Below is a small trained network, with its code and all its weights. Each question gives an input and a class and asks what happens when units are switched off, that is, made to give their printed mean instead of their output.

import numpy as np


def w(rows, s, z=0):
    codes = np.array(rows[::2]) - 128.0
    scale = np.full(codes.shape[1], s)
    scale[-1] = z or s
    return codes * scale


def f(y):
    return np.maximum(y, 0)


def log_softmax(a):
    a = a - a.max(-1, keepdims=True)
    return a - np.log(np.exp(a).sum(-1, keepdims=True))


def net(x, mask):
    res = np.array(x, float).reshape(1, 6) / 4 @ E
    y = f(res @ A[0][:, :-1].T + A[0][:, -1])
    res = res + np.where(mask, y, B[0][:, -1]) @ B[0][:, :-1]
    return log_softmax(res[-1] @ U[:, :-1].T + U[:, -1])


A, B = {}, {}
E = w([
[129,131,123],'x0',
[184,2,63],'x1',
[89,78,249],'x2',
[128,128,129],'x3',
[9,122,44],'x4',
[130,127,130],'x5',
],0.0068)
A[0] = w([
[198,180,175,161],'n0',
[124,67,122,66],'n1',
[114,129,179,203],'n2',
[67,99,130,100],'n3',
[134,158,132,187],'n4',
[251,109,144,79],'n5',
[137,205,126,84],'n6',
[131,88,135,105],'n7',
[103,141,167,253],'n8',
[142,108,172,85],'n9',
[74,112,133,86],'n10',
[180,53,62,24],'n11',
[78,89,155,130],'n12',
[72,205,125,158],'n13',
[169,75,121,88],'n14',
[79,80,199,158],'n15',
[69,126,80,18],'n16',
[174,98,115,160],'n17',
[140,182,57,139],'n18',
[111,188,179,35],'n19',
[130,80,129,66],'n20',
[61,134,60,118],'n21',
[101,165,150,29],'n22',
[141,146,104,55],'n23',
[113,139,146,143],'n24',
[103,151,86,115],'n25',
[135,85,131,45],'n26',
[117,57,155,118],'n27',
[99,159,133,241],'n28',
[160,161,98,35],'n29',
[147,101,108,33],'n30',
[80,106,109,172],'n31',
[159,162,61,62],'n32',
[80,120,107,36],'n33',
[171,90,72,19],'n34',
[104,122,120,45],'n35',
],0.017,0.0045)
B[0] = w([
[149,77,140,232],'n0',
[70,99,125,180],'n1',
[143,140,96,210],'n2',
[217,128,207,180],'n3',
[116,42,85,174],'n4',
[180,101,179,254],'n5',
[50,41,158,186],'n6',
[79,126,111,166],'n7',
[113,117,51,221],'n8',
[166,177,152,175],'n9',
[173,149,176,167],'n10',
[52,73,163,251],'n11',
[176,254,113,187],'n12',
[86,40,123,239],'n13',
[84,147,125,202],'n14',
[121,235,74,235],'n15',
[141,101,201,193],'n16',
[108,124,87,209],'n17',
[130,225,75,229],'n18',
[79,90,157,196],'n19',
[72,107,118,165],'n20',
[193,83,177,246],'n21',
[104,113,171,163],'n22',
[107,191,189,144],'n23',
[92,116,87,161],'n24',
[186,160,151,190],'n25',
[73,128,139,156],'n26',
[84,162,103,202],'n27',
[135,75,98,210],'n28',
[105,215,172,155],'n29',
[69,119,140,155],'n30',
[220,87,140,201],'n31',
[99,238,154,200],'n32',
[162,89,223,165],'n33',
[83,126,154,204],'n34',
[153,113,160,137],'n35',
],0.006,0.0078)
U = w([
[9,61,84,30],'0',
[221,110,188,22],'1',
[121,128,75,255],'2',
[95,244,105,80],'3',
[148,85,32,232],'4',
],0.012,0.0057)

Each question gives the input, the list of numbers given to net, and the class t.
The units are the neurons (one row each of A and B). Each row of codes is followed by its name. A weight is (code - 128) times the scale printed after its matrix; where a second scale follows, it is the last column's (A, B and U).
mask holds one flag per neuron, in row order. A switched-off neuron (its flag False) gives its mean, the last column of its row in B, instead of its output. The means were averaged over made-up inputs and are rounded, as every weight is.
A unit's drop is (log p(t) with every unit on - log p(t) with that unit switched off) / (log p(t) with every unit on - log p(t) with every unit switched off).
The circuit of an input: a set's keep is (log p(t) with only the set's units on - log p(t) with every unit switched off) / (log p(t) with every unit on - log p(t) with every unit switched off). Starting from the 12 units with the biggest drops (on a tie, the unit counted first), units are removed one at a time, each time the one whose removal leaves the highest keep (on an exact tie, the one counted first), for as long as the keep stays at least 0.8.
circuit, biggest first: the units of the circuit, biggest drop first
k most important neurons: the k neurons with the biggest drops, biggest first
drop when u is switched off: that unit's drop, to one decimal
input [0,0,7,-4,7,4], class 1: circuit, biggest first : n3, n31
input [-1,7,-6,-5,6,5], class 0: circuit, biggest first : n11
input [-1,-2,6,4,-1,-4], class 3: circuit, biggest first : n15, n12
input [5,-5,6,8,6,-2], class 1: circuit, biggest first : n3, n10
input [6,5,-8,-2,6,4], class 3: circuit, biggest first : n32, n18
input [7,-8,-7,-3,-5,0], class 0: circuit, biggest first : n6, n13
input [0,-7,5,5,-1,3], class 0: circuit, biggest first : n19, n13
input [5,7,-8,0,-3,-7], class 3: 2 most important neurons : n32, n18
input [-7,-8,4,-4,3,1], class 0: 2 most important neurons : n13, n19
input [-6,-2,2,6,1,4], class 4: 2 most important neurons : n32, n11
input [4,-2,8,-4,6,-1], class 3: 2 most important neurons : n15, n12
input [4,-6,0,-3,-5,3], class 0: 2 most important neurons : n6, n19
input [1,0,7,3,-7,-8], class 2: 3 most important neurons : n15, n21, n8
input [5,-1,-8,-2,6,5], class 3: circuit, biggest first : n32
input [5,6,8,7,-3,8], class 2: 3 most important neurons : n32, n18, n5
input [7,-5,-1,-1,5,6], class 4: drop when n15 is switched off : -0.1
input [1,-5,-2,-8,7,4], class 1: drop when n25 is switched off : 0.1
input [6,-1,-5,2,6,6], class 1: drop when n16 is switched off : 0.1
